Below are the code and all the weights of a small trained network. Each question names an input and a target symbol and asks about switching units off, where a switched-off unit gives its printed mean instead of its output.

import numpy as np


def w(rows, s, z=0):
    codes = np.array(rows[::2]) - 128.0
    scale = np.full(codes.shape[1], s)
    scale[-1] = z or s
    return codes * scale


def norm(h):
    return h / np.sqrt((h * h).mean(-1, keepdims=True) + 1e-5)


def f(y):
    return y / 2 * (1 + np.tanh(0.7978845608 * (y + 0.044715 * y**3)))


def softmax(a):
    e = np.exp(a - a.max(-1, keepdims=True))
    return e / e.sum(-1, keepdims=True)


def log_softmax(a):
    a = a - a.max(-1, keepdims=True)
    return a - np.log(np.exp(a).sum(-1, keepdims=True))


def net(x, mask):
    ids = ['ΘΛΣΩαβεζημξπτ'.index(c) for c in x.split()]
    T = len(ids)
    res = E[ids] + P[:T]
    u = 0
    for l in range(2):
        q, k, v = (norm(res) @ M[l].T for M in (Q, K, V))
        z = softmax(np.where(np.tri(T) > 0, q @ k.T / 3**0.5, -1e9)) @ v
        res = res + np.where(mask[u], z, O[l][:, -1]) @ O[l][:, :-1]
        u += 1
        y = f(norm(res) @ A[l][:, :-1].T + A[l][:, -1])
        res = res + np.where(mask[u : u + 4], y, B[l][:, -1]) @ B[l][:, :-1]
        u += 4
    return log_softmax(norm(res)[-1] @ U[:, :-1].T + U[:, -1])


Q, K, V, O, A, B = {}, {}, {}, {}, {}, {}
E = w([
[164,134,170,55,181,155,122,136,165,89],'Θ',
[81,149,143,77,102,108,129,167,141,55],'Λ',
[96,132,167,117,128,146,187,127,86,76],'Σ',
[111,110,178,98,170,117,99,174,87,67],'Ω',
[119,164,109,91,172,111,172,153,100,61],'α',
[170,137,98,106,115,129,134,97,92,122],'β',
[134,140,158,82,120,66,136,121,150,89],'ε',
[57,147,137,190,99,41,113,87,72,63],'ζ',
[178,115,129,157,205,103,132,76,92,135],'η',
[100,147,164,164,131,100,93,181,126,59],'μ',
[108,120,118,90,97,53,160,120,89,92],'ξ',
[77,137,139,125,77,255,42,94,42,133],'π',
[174,120,74,94,141,97,75,142,113,88],'τ',
],0.0066)
P = w([
[118,101,153,29,102,162,114,58,122,59],'0',
[116,88,112,79,150,164,174,117,149,99],'1',
[125,222,174,105,100,92,94,121,91,146],'2',
[144,36,88,186,17,3,95,10,184,18],'3',
[97,79,112,120,187,146,219,144,179,156],'4',
[180,175,195,124,161,47,118,174,150,128],'5',
],0.0056)
Q[0] = w([
[57,106,204,93,154,165,167,113,99,1],'L0H1',
[102,83,107,36,186,118,174,119,99,70],'L0H1',
[206,101,143,89,36,57,105,89,133,16],'L0H1',
],0.006)
K[0] = w([
[113,128,163,180,95,114,155,182,153,157],'L0H1',
[165,107,99,159,150,97,174,180,163,157],'L0H1',
[139,254,166,68,160,115,97,165,76,157],'L0H1',
],0.0089)
V[0] = w([
[210,149,34,80,100,70,191,133,201,57],'L0H1',
[159,55,2,116,181,134,18,209,198,111],'L0H1',
[35,119,80,88,28,197,90,106,162,148],'L0H1',
],0.0039)
O[0] = w([
[130,170,129,93,60,130,174,66,83,237,97],'L0H1',
[74,168,103,3,207,136,21,35,126,157,1],'L0H1',
[25,131,4,122,136,91,245,127,221,156,137],'L0H1',
],0.0043,0.0035)
A[0] = w([
[88,150,165,138,175,127,92,164,253,92,128],'L0N1',
[147,134,54,230,83,33,71,104,138,140,120],'L0N2',
[88,129,134,188,95,67,140,120,128,72,255],'L0N3',
[111,32,101,164,183,192,74,152,104,84,202],'L0N4',
],0.0051,0.0013)
B[0] = w([
[167,137,27,131,64,255,77,197,97,210,151],'L0N1',
[103,71,133,65,129,241,148,195,102,132,175],'L0N2',
[125,143,77,43,204,177,69,73,100,181,252],'L0N3',
[77,91,142,106,89,36,138,87,215,88,237],'L0N4',
],0.0049,0.0032)
Q[1] = w([
[24,207,191,200,61,156,81,131,218,82],'L1H1',
[14,174,102,83,181,228,219,97,118,246],'L1H1',
[135,211,253,133,186,86,113,88,102,248],'L1H1',
],0.0055)
K[1] = w([
[67,131,104,123,60,196,92,136,205,47],'L1H1',
[113,101,21,186,193,167,190,107,191,148],'L1H1',
[122,23,192,117,146,118,152,2,190,183],'L1H1',
],0.0057)
V[1] = w([
[92,19,157,152,96,190,96,27,123,135],'L1H1',
[64,209,189,152,164,94,117,108,250,2],'L1H1',
[217,120,188,142,82,244,139,106,227,217],'L1H1',
],0.0036)
O[1] = w([
[185,74,95,205,195,83,130,92,125,81,252],'L1H1',
[134,69,197,122,204,184,170,139,147,255,218],'L1H1',
[183,96,122,43,150,223,178,26,177,41,19],'L1H1',
],0.006,0.0024)
A[1] = w([
[87,130,74,152,150,112,141,31,210,70,122],'L1N1',
[134,130,99,202,199,168,86,114,154,191,81],'L1N2',
[81,64,42,133,87,179,75,105,171,80,86],'L1N3',
[127,235,221,99,108,163,106,168,3,150,252],'L1N4',
],0.0056,0.0024)
B[1] = w([
[166,81,85,212,126,184,78,142,207,142,188],'L1N1',
[157,127,194,94,81,84,136,50,109,9,159],'L1N2',
[141,225,163,111,230,74,211,122,168,176,217],'L1N3',
[254,96,103,191,123,178,82,177,160,178,255],'L1N4',
],0.0067,0.0051)
U = w([
[123,114,144,39,153,233,119,91,127,105,94],'Θ',
[53,132,97,83,87,151,143,153,127,203,168],'Λ',
[100,82,152,160,78,155,224,190,114,69,66],'Σ',
[62,60,193,85,149,86,71,179,140,156,66],'Ω',
[162,90,103,180,92,213,69,181,112,163,217],'α',
[146,175,51,138,63,134,144,70,147,59,116],'β',
[164,127,175,82,47,83,197,81,146,188,4],'ε',
[64,143,77,197,147,67,92,154,68,112,84],'ζ',
[190,122,191,179,135,102,71,99,98,39,166],'η',
[134,254,201,108,177,82,127,130,114,126,200],'μ',
[115,153,95,148,38,43,151,119,98,133,147],'ξ',
[87,98,68,194,190,137,129,134,220,140,77],'π',
[111,137,74,80,141,81,38,60,117,199,78],'τ',
],0.009,0.0032)

Each question gives the input, a string of symbols that net reads in full, and the target symbol t.
The units are the heads (3 rows each of Q, K, V and O) and the neurons (one row each of A and B). Each row of codes is followed by its name. A weight is (code - 128) times the scale printed after its matrix; where a second scale follows, it is the last column's (O, A, B and U).
mask holds one flag per unit, layer by layer, with each layer's heads first. A switched-off unit (its flag False) gives its mean, the last column of its rows in O or B, instead of its output. The means were averaged over made-up inputs and are rounded, as every weight is.
A unit's drop is (log p(t) with every unit on - log p(t) with that unit switched off) / (log p(t) with every unit on - log p(t) with every unit switched off).
The circuit of an input: a set's keep is (log p(t) with only the set's units on - log p(t) with every unit switched off) / (log p(t) with every unit on - log p(t) with every unit switched off). Starting from all 10 units, units are removed one at a time, each time the one whose removal leaves the highest keep (on an exact tie, the one counted first), for as long as the keep stays at least 0.8.
units of the circuit, in order: the units of the circuit, biggest drop first
most important unit: the unit with the biggest drop
k most important neurons: the k neurons with the biggest drops, biggest first
top k neurons in layer l: the k neurons of layer l with the biggest drops, biggest first
input π π ξ η, target ξ: units of the circuit, in order	L1H1; L0H1; L1N4
input η η β η Σ Ω, target α: units of the circuit, in order	L1N4; L0N1
input Ω α τ μ, target τ: 2 most important neurons	L0N3; L1N3
input μ π α, target α: units of the circuit, in order	L1N4
input η π π π μ Ω, target α: units of the circuit, in order	L0N1; L1N3
input τ Ω π μ, target π: 2 most important neurons	L1N3; L0N3
input π η Θ α, target Θ: units of the circuit, in order	L1H1; L0N3
input Θ π η β Σ, target Σ: 4 most important neurons	L1N3; L1N4; L0N4; L1N1
input π π π η Θ, target Θ: units of the circuit, in order	L0H1; L1N3; L1N4
input π π α β η, target η: top 2 neurons in layer 0	L0N1; L0N2
input π Σ α Σ π, target Σ: 2 most important neurons	L0N3; L1N4
input π π π π π π, target μ: units of the circuit, in order	L0H1; L1N3; L1N2; L1N4
input μ π ζ, target α: units of the circuit, in order	L0N2; L1N4
input ζ η β π, target β: most important neuron	L1N3
input π Θ Ω μ, target Ω: units of the circuit, in order	L1H1; L0N2; L1N1
input Σ β η, target α: units of the circuit, in order	L1N4; L1H1
input Θ τ β α π π, target η: units of the circuit, in order	L1N2; L0H1
input α π π α, target π: 3 most important neurons	L1N1; L0N3; L1N3
input ζ η β Θ, target β: units of the circuit, in order	L1H1; L0H1; L0N3
input Ω η Σ η, target Σ: 2 most important neurons	L0N2; L1N4
input π Θ π π, target π: most important neuron	L1N3
input Θ Λ π π μ, target μ: 2 most important neurons	L0N1; L1N3
input α μ μ ε, target μ: top 3 neurons in layer 1	L1N3; L1N4; L1N1
input Θ Θ π Θ, target π: 2 most important neurons	L1N3; L1N1
input π μ η, target α: units of the circuit, in order	L1H1; L1N4
input μ η Λ π β, target β: 2 most important neurons	L0N4; L1N4
input π η β ξ Θ, target Θ: most important unit	L0H1
input μ α η η π, target π: 3 most important neurons	L0N4; L1N1; L0N1
input Λ π π, target η: top 2 neurons in layer 0	L0N4; L0N2
